Below is a small trained network, with its code and all its weights. Each question gives an input and a target symbol and asks what happens when units are switched off, that is, made to give their printed mean instead of their output.

import numpy as np


def w(rows, s, z=0):
    codes = np.array(rows[::2]) - 128.0
    scale = np.full(codes.shape[1], s)
    scale[-1] = z or s
    return codes * scale


def f(y):
    return y / 2 * (1 + np.tanh(0.7978845608 * (y + 0.044715 * y**3)))


def softmax(a):
    e = np.exp(a - a.max(-1, keepdims=True))
    return e / e.sum(-1, keepdims=True)


def log_softmax(a):
    a = a - a.max(-1, keepdims=True)
    return a - np.log(np.exp(a).sum(-1, keepdims=True))


def net(x, mask):
    ids = ['βδεζλπτψω'.index(c) for c in x.split()]
    T = len(ids)
    res = E[ids] + P[:T]
    q, k, v = (res @ M[0].T for M in (Q, K, V))
    z = softmax(np.where(np.tri(T) > 0, q @ k.T / 2**0.5, -1e9)) @ v
    res = res + np.where(mask[0], z, O[0][:, -1]) @ O[0][:, :-1]
    y = f(res @ A[0][:, :-1].T + A[0][:, -1])
    res = res + np.where(mask[1:17], y, B[0][:, -1]) @ B[0][:, :-1]
    return log_softmax(res[-1] @ U[:, :-1].T + U[:, -1])


Q, K, V, O, A, B = {}, {}, {}, {}, {}, {}
E = w([
[134,71,159,163],'β',
[177,80,124,45],'δ',
[133,87,149,74],'ε',
[141,52,157,180],'ζ',
[78,89,166,106],'λ',
[174,72,103,185],'π',
[5,113,156,40],'τ',
[128,112,51,111],'ψ',
[96,101,98,116],'ω',
],0.015)
P = w([
[156,109,159,76],'0',
[171,41,128,121],'1',
[162,43,122,127],'2',
[153,61,125,138],'3',
[163,140,138,164],'4',
[152,148,142,175],'5',
[143,151,142,184],'6',
[133,155,139,193],'7',
[114,201,183,218],'8',
[112,175,137,221],'9',
[95,172,143,229],'10',
[26,1,31,233],'11',
],0.0078)
Q[0] = w([
[211,72,159,250],'head 0',
[185,214,149,153],'head 0',
],0.022)
K[0] = w([
[13,162,58,229],'head 0',
[85,1,72,113],'head 0',
],0.02)
V[0] = w([
[133,115,238,117],'head 0',
[4,67,118,147],'head 0',
],0.029)
O[0] = w([
[134,240,135,214,203],'head 0',
[249,169,223,62,254],'head 0',
],0.016,0.0075)
A[0] = w([
[148,106,65,93,71],'neuron 0',
[50,189,80,122,76],'neuron 1',
[193,98,103,122,3],'neuron 2',
[190,127,43,172,161],'neuron 3',
[18,202,141,32,77],'neuron 4',
[104,118,125,180,86],'neuron 5',
[186,178,78,127,95],'neuron 6',
[72,145,57,111,5],'neuron 7',
[132,121,89,161,78],'neuron 8',
[89,167,159,134,143],'neuron 9',
[137,89,137,240,184],'neuron 10',
[136,72,171,202,13],'neuron 11',
[162,125,109,252,51],'neuron 12',
[89,198,73,158,28],'neuron 13',
[96,206,85,75,183],'neuron 14',
[99,92,197,91,125],'neuron 15',
],0.012,0.0058)
B[0] = w([
[118,124,84,161,147],'neuron 0',
[166,102,77,44,200],'neuron 1',
[113,147,186,91,196],'neuron 2',
[138,151,191,132,176],'neuron 3',
[180,202,86,156,151],'neuron 4',
[128,169,160,62,172],'neuron 5',
[90,128,97,165,254],'neuron 6',
[119,93,179,193,177],'neuron 7',
[162,128,160,51,151],'neuron 8',
[110,103,115,97,200],'neuron 9',
[115,110,188,183,238],'neuron 10',
[244,152,131,177,142],'neuron 11',
[148,110,48,85,238],'neuron 12',
[3,179,135,181,206],'neuron 13',
[129,114,68,89,170],'neuron 14',
[105,116,61,137,214],'neuron 15',
],0.025,0.0086)
U = w([
[93,128,139,233,72],'β',
[67,71,209,156,95],'δ',
[94,131,128,148,119],'ε',
[160,124,102,238,174],'ζ',
[239,190,25,132,65],'λ',
[124,3,232,234,234],'π',
[147,202,205,123,3],'τ',
[149,19,99,125,88],'ψ',
[190,77,166,22,217],'ω',
],0.0051,0.0054)

Each question gives the input, a string of symbols that net reads in full, and the target symbol t.
The units are the heads (2 rows each of Q, K, V and O) and the neurons (one row each of A and B). Each row of codes is followed by its name. A weight is (code - 128) times the scale printed after its matrix; where a second scale follows, it is the last column's (O, A, B and U).
mask holds one flag per unit, heads first, then neurons. A switched-off unit (its flag False) gives its mean, the last column of its rows in O or B, instead of its output. The means were averaged over made-up inputs and are rounded, as every weight is.
A unit's drop is (log p(t) with every unit on - log p(t) with that unit switched off) / (log p(t) with every unit on - log p(t) with every unit switched off).
The circuit of an input: a set's keep is (log p(t) with only the set's units on - log p(t) with every unit switched off) / (log p(t) with every unit on - log p(t) with every unit switched off). Starting from the 12 units with the biggest drops (on a tie, the unit counted first), units are removed one at a time, each time the one whose removal leaves the highest keep (on an exact tie, the one counted first), for as long as the keep stays at least 0.8.
units of the circuit, in order: the units of the circuit, biggest drop first
unit that matters most: the unit with the biggest drop
top k neurons: the k neurons with the biggest drops, biggest first
input β ψ ζ, target ψ: units of the circuit, in order : head 0; neuron 15
input λ π β ε λ ζ τ ω τ ψ, target τ: units of the circuit, in order : head 0; neuron 12
input λ ω ω, target λ: units of the circuit, in order : head 0; neuron 12
input τ β δ ζ ζ ε ζ ζ τ, target ε: top 3 neurons : neuron 13; neuron 7; neuron 1
input ω ω ω, target ω: units of the circuit, in order : head 0
input π π τ, target λ: top 3 neurons : neuron 4; neuron 1; neuron 10
input ζ δ ε λ, target ζ: units of the circuit, in order : head 0; neuron 2
input π ε ε β ψ ζ ω ψ π ζ, target ψ: top 2 neurons : neuron 15; neuron 10
input π ω ψ, target π: units of the circuit, in order : head 0; neuron 7; neuron 12
input δ δ ζ ω ζ δ π ζ, target π: units of the circuit, in order : neuron 10; head 0
input ω ψ ω λ δ π δ ε, target π: units of the circuit, in order : neuron 12; neuron 1
input π ω ε ζ τ β λ ζ λ ω, target λ: units of the circuit, in order : head 0; neuron 10
input π ω λ ζ π π β, target π: units of the circuit, in order : neuron 10; head 0
input ω ε ε ω λ β λ ψ ω ζ ζ δ, target ω: top 3 neurons : neuron 13; neuron 10; neuron 2
input β β ζ, target ζ: unit that matters most : neuron 10
input ζ ω ε ω, target ζ: top 4 neurons : neuron 1; neuron 2; neuron 5; neuron 6
input ζ λ ζ δ, target ζ: top 2 neurons : neuron 1; neuron 6
input τ ε ζ β λ ω λ β, target ω: top 2 neurons : neuron 10; neuron 13
input ω τ λ, target ω: top 4 neurons : neuron 13; neuron 10; neuron 6; neuron 7
input ω ω ω ε ω ε π ζ δ π β ζ, target π: units of the circuit, in order : neuron 10
input τ π δ ω, target τ: top 3 neurons : neuron 12; neuron 2; neuron 1
input ε π π β, target π: top 2 neurons : neuron 1; neuron 10
